Below are the code and all the weights of a small trained network. Each question names an input and a target symbol and asks about switching units off, where a switched-off unit gives its printed mean instead of its output.

import numpy as np


def w(rows, s, z=0):
    codes = np.array(rows[::2]) - 128.0
    scale = np.full(codes.shape[1], s)
    scale[-1] = z or s
    return codes * scale


def f(y):
    return y / 2 * (1 + np.tanh(0.7978845608 * (y + 0.044715 * y**3)))


def softmax(a):
    e = np.exp(a - a.max(-1, keepdims=True))
    return e / e.sum(-1, keepdims=True)


def log_softmax(a):
    a = a - a.max(-1, keepdims=True)
    return a - np.log(np.exp(a).sum(-1, keepdims=True))


def net(x, mask):
    ids = ['αβγδηλμξ'.index(c) for c in x.split()]
    T = len(ids)
    res = E[ids] + P[:T]
    q, k, v = (res @ M[0].T for M in (Q, K, V))
    z = softmax(np.where(np.tri(T) > 0, q @ k.T / 2**0.5, -1e9)) @ v
    res = res + np.where(mask[0], z, O[0][:, -1]) @ O[0][:, :-1]
    y = f(res @ A[0][:, :-1].T + A[0][:, -1])
    res = res + np.where(mask[1:9], y, B[0][:, -1]) @ B[0][:, :-1]
    return log_softmax(res[-1] @ U[:, :-1].T + U[:, -1])


Q, K, V, O, A, B = {}, {}, {}, {}, {}, {}
E = w([
[165,93,203,138],'α',
[136,64,145,240],'β',
[168,51,24,172],'γ',
[117,127,188,91],'δ',
[166,197,150,108],'η',
[98,206,47,194],'λ',
[28,251,162,213],'μ',
[178,154,76,59],'ξ',
],0.017)
P = w([
[104,53,162,6],'0',
[204,132,108,185],'1',
[85,139,148,121],'2',
[50,95,136,68],'3',
[209,136,100,182],'4',
[85,142,157,122],'5',
[46,122,138,78],'6',
[210,134,100,180],'7',
[88,144,159,121],'8',
[43,136,139,84],'9',
[209,134,99,178],'10',
[92,140,157,119],'11',
],0.011)
Q[0] = w([
[93,96,110,160],'H0',
[26,139,171,2],'H0',
],0.031)
K[0] = w([
[71,99,166,67],'H0',
[4,63,18,243],'H0',
],0.019)
V[0] = w([
[50,148,143,209],'H0',
[16,98,5,254],'H0',
],0.0055)
O[0] = w([
[53,198,178,202,4],'H0',
[102,73,3,212,78],'H0',
],0.0052,0.0032)
A[0] = w([
[162,208,85,162,105],'N0',
[171,98,229,192,183],'N1',
[64,88,170,3,55],'N2',
[87,160,148,139,162],'N3',
[187,75,213,216,1],'N4',
[119,57,152,123,135],'N5',
[48,84,195,142,125],'N6',
[156,78,213,32,117],'N7',
],0.018,0.0096)
B[0] = w([
[183,158,188,183,253],'N0',
[70,81,153,194,239],'N1',
[144,176,25,250,183],'N2',
[88,49,47,79,200],'N3',
[168,186,3,38,184],'N4',
[182,180,149,159,224],'N5',
[199,164,186,103,199],'N6',
[97,102,184,44,239],'N7',
],0.019,0.0058)
U = w([
[85,76,73,3,91],'α',
[75,156,16,102,64],'β',
[213,22,68,150,205],'γ',
[6,126,162,89,195],'δ',
[84,163,222,127,50],'η',
[122,224,128,178,3],'λ',
[37,54,104,215,145],'μ',
[173,189,177,7,97],'ξ',
],0.006,0.0046)

Each question gives the input, a string of symbols that net reads in full, and the target symbol t.
The units are the heads (2 rows each of Q, K, V and O) and the neurons (one row each of A and B). Each row of codes is followed by its name. A weight is (code - 128) times the scale printed after its matrix; where a second scale follows, it is the last column's (O, A, B and U).
mask holds one flag per unit, heads first, then neurons. A switched-off unit (its flag False) gives its mean, the last column of its rows in O or B, instead of its output. The means were averaged over made-up inputs and are rounded, as every weight is.
A unit's drop is (log p(t) with every unit on - log p(t) with that unit switched off) / (log p(t) with every unit on - log p(t) with every unit switched off).
The circuit of an input: a set's keep is (log p(t) with only the set's units on - log p(t) with every unit switched off) / (log p(t) with every unit on - log p(t) with every unit switched off). Starting from all 9 units, units are removed one at a time, each time the one whose removal leaves the highest keep (on an exact tie, the one counted first), for as long as the keep stays at least 0.8.
units of the circuit, in order: the units of the circuit, biggest drop first
most important unit: the unit with the biggest drop
top k neurons: the k neurons with the biggest drops, biggest first
drop when u is switched off: that unit's drop, to one decimal
input μ μ δ μ δ, target δ: most important unit	N1
input δ η ξ δ μ α β, target ξ: top 2 neurons	N6, N4
input γ η γ γ γ γ δ ξ η λ, target μ: units of the circuit, in order	N4, H0
input μ α δ, target μ: units of the circuit, in order	N2, N1
input δ δ α, target δ: units of the circuit, in order	N1, N7
input β γ η δ γ μ γ γ μ δ, target γ: units of the circuit, in order	N2, H0, N6, N3
input μ μ γ γ η ξ μ γ γ γ δ, target δ: units of the circuit, in order	N7, N1, H0
input γ γ β λ, target μ: units of the circuit, in order	H0, N4
input γ λ μ γ α, target α: top 3 neurons	N4, N7, N1
input δ γ ξ β ξ, target ξ: units of the circuit, in order	H0, N1, N7
input ξ γ γ γ ξ β, target ξ: top 2 neurons	N4, N6
input β γ γ δ, target λ: top 3 neurons	N2, N6, N5
input μ γ μ β λ ξ ξ, target β: top 3 neurons	N0, N1, N7
input ξ λ γ, target ξ: top 2 neurons	N1, N3
input δ ξ η, target δ: top neuron	N7
input γ γ η γ γ α μ, target α: drop when N3 is switched off	1.7
input γ ξ γ λ γ γ γ β, target β: drop when N4 is switched off	2.4
input ξ γ γ μ β, target β: drop when N4 is switched off	2.5
input η γ η λ γ λ γ γ γ γ μ, target μ: drop when N3 is switched off	0.5
